Small tables with named rows and columns. After each table, cells are looked up by row and column.

Table vulovib
,bop,nev,ris
sozot,144,112,45
lasena,102,131,109
mosa,26,110,108
zas,122,161,98
mumen,98,180,109
botes,113,122,88
peb,99,102,198
nef,147,161,121

nef, ris -> 121
zas, ris -> 98
sozot, nev -> 112
botes, bop -> 113
nef, nev -> 161
mumen, nev -> 180
peb, ris -> 198
lasena, nev -> 131
peb, nev -> 102
mosa, nev -> 110
lasena, bop -> 102
mumen, ris -> 109
botes, ris -> 88
sozot, ris -> 45

famu
cols = sut, sefeg
vev: [126, 34]
zazo: [126, 212]
lak: [31, 60]
tepok: [220, 221]
solosu: [84, 72]
fode: [17, 189]
tirobuv: [53, 62]
zaz: [223, 25]
kug: [119, 129]
sagel: [212, 246]
dadi: [18, 180]
nitu: [168, 198]

zaz, sefeg -> 25
zaz, sut -> 223
vev, sut -> 126
kug, sefeg -> 129
tepok, sefeg -> 221
kug, sut -> 119
sagel, sefeg -> 246
dadi, sut -> 18
fode, sefeg -> 189
solosu, sefeg -> 72
fode, sut -> 17
tirobuv, sefeg -> 62
solosu, sut -> 84
zazo, sut -> 126
Which row has the largest sut? zaz

Table fep
	rogi	veno	pabu	povam	rezun	nebog	fafo	sof	pes	fofede
sulidur	113	121	127	127	113	132	110	126	124	125
reripez	101	144	135	128	146	110	96	118	125	156
nutoza	169	96	116	93	108	141	147	139	118	26
forek	166	130	136	100	131	129	122	137	148	90
sol	102	120	117	132	119	121	120	115	115	141
bub	166	104	113	93	125	130	150	131	118	39
bapa	66	146	135	149	134	122	81	107	130	208
ler	85	101	103	137	103	128	127	106	94	130
rur	164	85	104	104	85	135	159	136	108	41
duri	120	120	121	122	122	131	124	124	127	117
pef	48	115	109	161	104	132	109	102	105	190

povam of rur = 104
pabu of forek = 136
pabu of pef = 109
pes of ler = 94
fofede of forek = 90
fofede of nutoza = 26
veno of bub = 104
nebog of forek = 129
veno of forek = 130
povam of duri = 122
fofede of rur = 41
veno of bapa = 146
rezun of sulidur = 113
povam of bub = 93
fafo of nutoza = 147
rogi of rur = 164
fofede of ler = 130
sof of sol = 115
veno of sol = 120
Row with the largest povam: pef

nagil:
|  | zal | revi | tefaz | gir | lubod | gak | mevozur | pizase |
|---|---|---|---|---|---|---|---|---|
| buzi | 7830 | 2459 | 4185 | 4252 | 2579 | 5104 | 2985 | 5320 |
| bep | 5722 | 3374 | 4860 | 1993 | 3184 | 4901 | 2547 | 6015 |
| zem | 7395 | 5545 | 5708 | 3443 | 5457 | 5593 | 1994 | 3177 |
| figib | 2753 | 3222 | 9259 | 6077 | 3876 | 7432 | 2061 | 4290 |
| depi | 5442 | 6130 | 3152 | 2329 | 1633 | 4545 | 2140 | 2382 |
| zozutam | 7347 | 6297 | 7336 | 3703 | 3069 | 1799 | 2060 | 4141 |
| nudim | 6888 | 5242 | 5848 | 1129 | 5344 | 5061 | 4781 | 4402 |

mevozur of depi = 2140
gak of depi = 4545
pizase of figib = 4290
gak of figib = 7432
tefaz of buzi = 4185
gir of zozutam = 3703
mevozur of nudim = 4781
gak of zem = 5593
tefaz of depi = 3152
mevozur of figib = 2061
zal of zem = 7395
Which row has the largest revi? zozutam

Table gage
fields: lub, baduso, sem, gabab, bet, zomos, gazari, met
nos: [48, 113, 92, 229, 200, 194, 134, 166]
kavam: [109, 166, 145, 218, 138, 195, 176, 121]
nafaf: [56, 70, 136, 148, 202, 171, 63, 194]
zimaze: [166, 162, 118, 94, 114, 98, 142, 138]
kinemis: [133, 232, 106, 185, 73, 150, 225, 97]
tenaz: [109, 77, 141, 178, 244, 254, 94, 228]
mesaz: [79, 102, 101, 226, 229, 217, 132, 186]
vagup: [217, 133, 203, 95, 133, 154, 117, 161]
bebutal: [153, 168, 85, 122, 129, 136, 159, 149]
sol: [48, 113, 106, 183, 165, 85, 117, 133]
puge: [66, 79, 153, 119, 166, 145, 57, 174]
gatud: [108, 77, 142, 180, 245, 253, 95, 228]

kavam, gabab -> 218
bebutal, lub -> 153
kinemis, zomos -> 150
nos, sem -> 92
zimaze, zomos -> 98
kavam, zomos -> 195
tenaz, baduso -> 77
tenaz, lub -> 109
bebutal, met -> 149
sol, gabab -> 183
kavam, baduso -> 166

